Below are the code and all the weights of a small trained network. Each question names an input and a class and asks about switching units off, where a switched-off unit gives its printed mean instead of its output.

import numpy as np


def w(rows, s, z=0):
    codes = np.array(rows[::2]) - 128.0
    scale = np.full(codes.shape[1], s)
    scale[-1] = z or s
    return codes * scale


def f(y):
    return y / 2 * (1 + np.tanh(0.7978845608 * (y + 0.044715 * y**3)))


def log_softmax(a):
    a = a - a.max(-1, keepdims=True)
    return a - np.log(np.exp(a).sum(-1, keepdims=True))


def net(x, mask):
    res = np.array(x, float).reshape(1, 5) / 4 @ E
    y = f(res @ A[0][:, :-1].T + A[0][:, -1])
    res = res + np.where(mask, y, B[0][:, -1]) @ B[0][:, :-1]
    return log_softmax(res[-1] @ U[:, :-1].T + U[:, -1])


A, B = {}, {}
E = w([
[142,121,124,104,84,111],'x0',
[164,233,82,127,153,9],'x1',
[123,130,130,137,146,134],'x2',
[124,211,162,185,66,208],'x3',
[151,172,163,3,185,159],'x4',
],0.011)
A[0] = w([
[119,114,114,120,167,76,110],'N1',
[129,118,133,128,134,99,99],'N2',
[119,72,148,120,139,126,153],'N3',
[133,78,131,125,142,131,140],'N4',
[130,115,159,130,101,184,117],'N5',
[131,107,123,188,117,124,189],'N6',
[129,162,139,61,154,161,170],'N7',
[131,100,118,184,110,104,236],'N8',
[128,94,141,131,119,157,219],'N9',
[128,131,141,129,101,200,103],'N10',
[107,128,130,150,96,132,125],'N11',
[114,101,134,100,118,177,150],'N12',
[129,227,130,152,94,145,75],'N13',
[130,179,146,160,113,101,136],'N14',
[120,119,130,151,103,179,132],'N15',
[124,140,138,107,125,149,135],'N16',
[123,102,121,133,126,107,134],'N17',
[126,130,102,129,114,146,149],'N18',
[120,5,124,96,144,156,189],'N19',
[107,113,114,149,120,141,130],'N20',
[135,110,128,110,153,68,171],'N21',
[123,85,123,216,106,84,254],'N22',
],0.022,0.0075)
B[0] = w([
[119,129,66,78,122,119,179],'N1',
[103,118,112,127,126,128,140],'N2',
[137,150,170,151,124,99,177],'N3',
[140,164,148,157,140,113,166],'N4',
[112,88,101,101,97,162,205],'N5',
[132,175,96,157,107,155,195],'N6',
[137,125,163,40,160,119,226],'N7',
[112,162,81,216,154,166,209],'N8',
[171,130,146,133,107,192,195],'N9',
[114,63,100,89,119,157,209],'N10',
[111,148,132,149,125,166,162],'N11',
[121,42,145,121,144,147,200],'N12',
[157,119,248,173,139,111,234],'N13',
[138,169,134,166,135,108,196],'N14',
[125,149,110,116,94,177,194],'N15',
[137,101,129,116,144,134,160],'N16',
[121,123,115,143,122,105,149],'N17',
[121,117,145,137,125,149,142],'N18',
[145,182,253,197,150,90,250],'N19',
[170,156,118,129,103,141,155],'N20',
[102,154,74,80,123,99,192],'N21',
[105,90,75,243,99,83,246],'N22',
],0.036,0.019)
U = w([
[130,162,165,213,117,111,217],'0',
[155,129,228,81,203,93,251],'1',
[68,130,21,147,146,60,11],'2',
[77,192,97,9,164,100,80],'3',
[108,114,75,153,40,255,73],'4',
[133,31,140,49,134,214,18],'5',
],0.0077,0.0026)

Each question gives the input, the list of numbers given to net, and the class t.
The units are the neurons (one row each of A and B). Each row of codes is followed by its name. A weight is (code - 128) times the scale printed after its matrix; where a second scale follows, it is the last column's (A, B and U).
mask holds one flag per neuron, in row order. A switched-off neuron (its flag False) gives its mean, the last column of its row in B, instead of its output. The means were averaged over made-up inputs and are rounded, as every weight is.
A unit's drop is (log p(t) with every unit on - log p(t) with that unit switched off) / (log p(t) with every unit on - log p(t) with every unit switched off).
The circuit of an input: a set's keep is (log p(t) with only the set's units on - log p(t) with every unit switched off) / (log p(t) with every unit on - log p(t) with every unit switched off). Starting from the 12 units with the biggest drops (on a tie, the unit counted first), units are removed one at a time, each time the one whose removal leaves the highest keep (on an exact tie, the one counted first), for as long as the keep stays at least 0.8.
circuit, biggest first: the units of the circuit, biggest drop first
most important unit: the unit with the biggest drop
k most important neurons: the k neurons with the biggest drops, biggest first
drop of u: that unit's drop, to one decimal
input [1,5,8,-4,2], class 3: most important unit : N22
input [-7,2,-3,0,-5], class 2: circuit, biggest first : (N19 N22)
input [-2,1,-8,-7,1], class 3: circuit, biggest first : (N21 N22)
input [-7,0,6,8,4], class 5: 2 most important neurons : (N19 N10)
input [-2,-3,1,1,0], class 4: 2 most important neurons : (N13 N7)
input [-6,0,-8,2,-2], class 4: 2 most important neurons : (N19 N13)
input [4,1,8,-3,1], class 3: 2 most important neurons : (N22 N13)
input [-8,0,0,7,5], class 5: 2 most important neurons : (N19 N10)
input [-1,7,-4,-6,6], class 3: drop of N14 : 0.0
input [3,5,5,4,2], class 1: drop of N22 : 0.1
input [0,0,-4,2,5], class 5: drop of N19 : 0.8
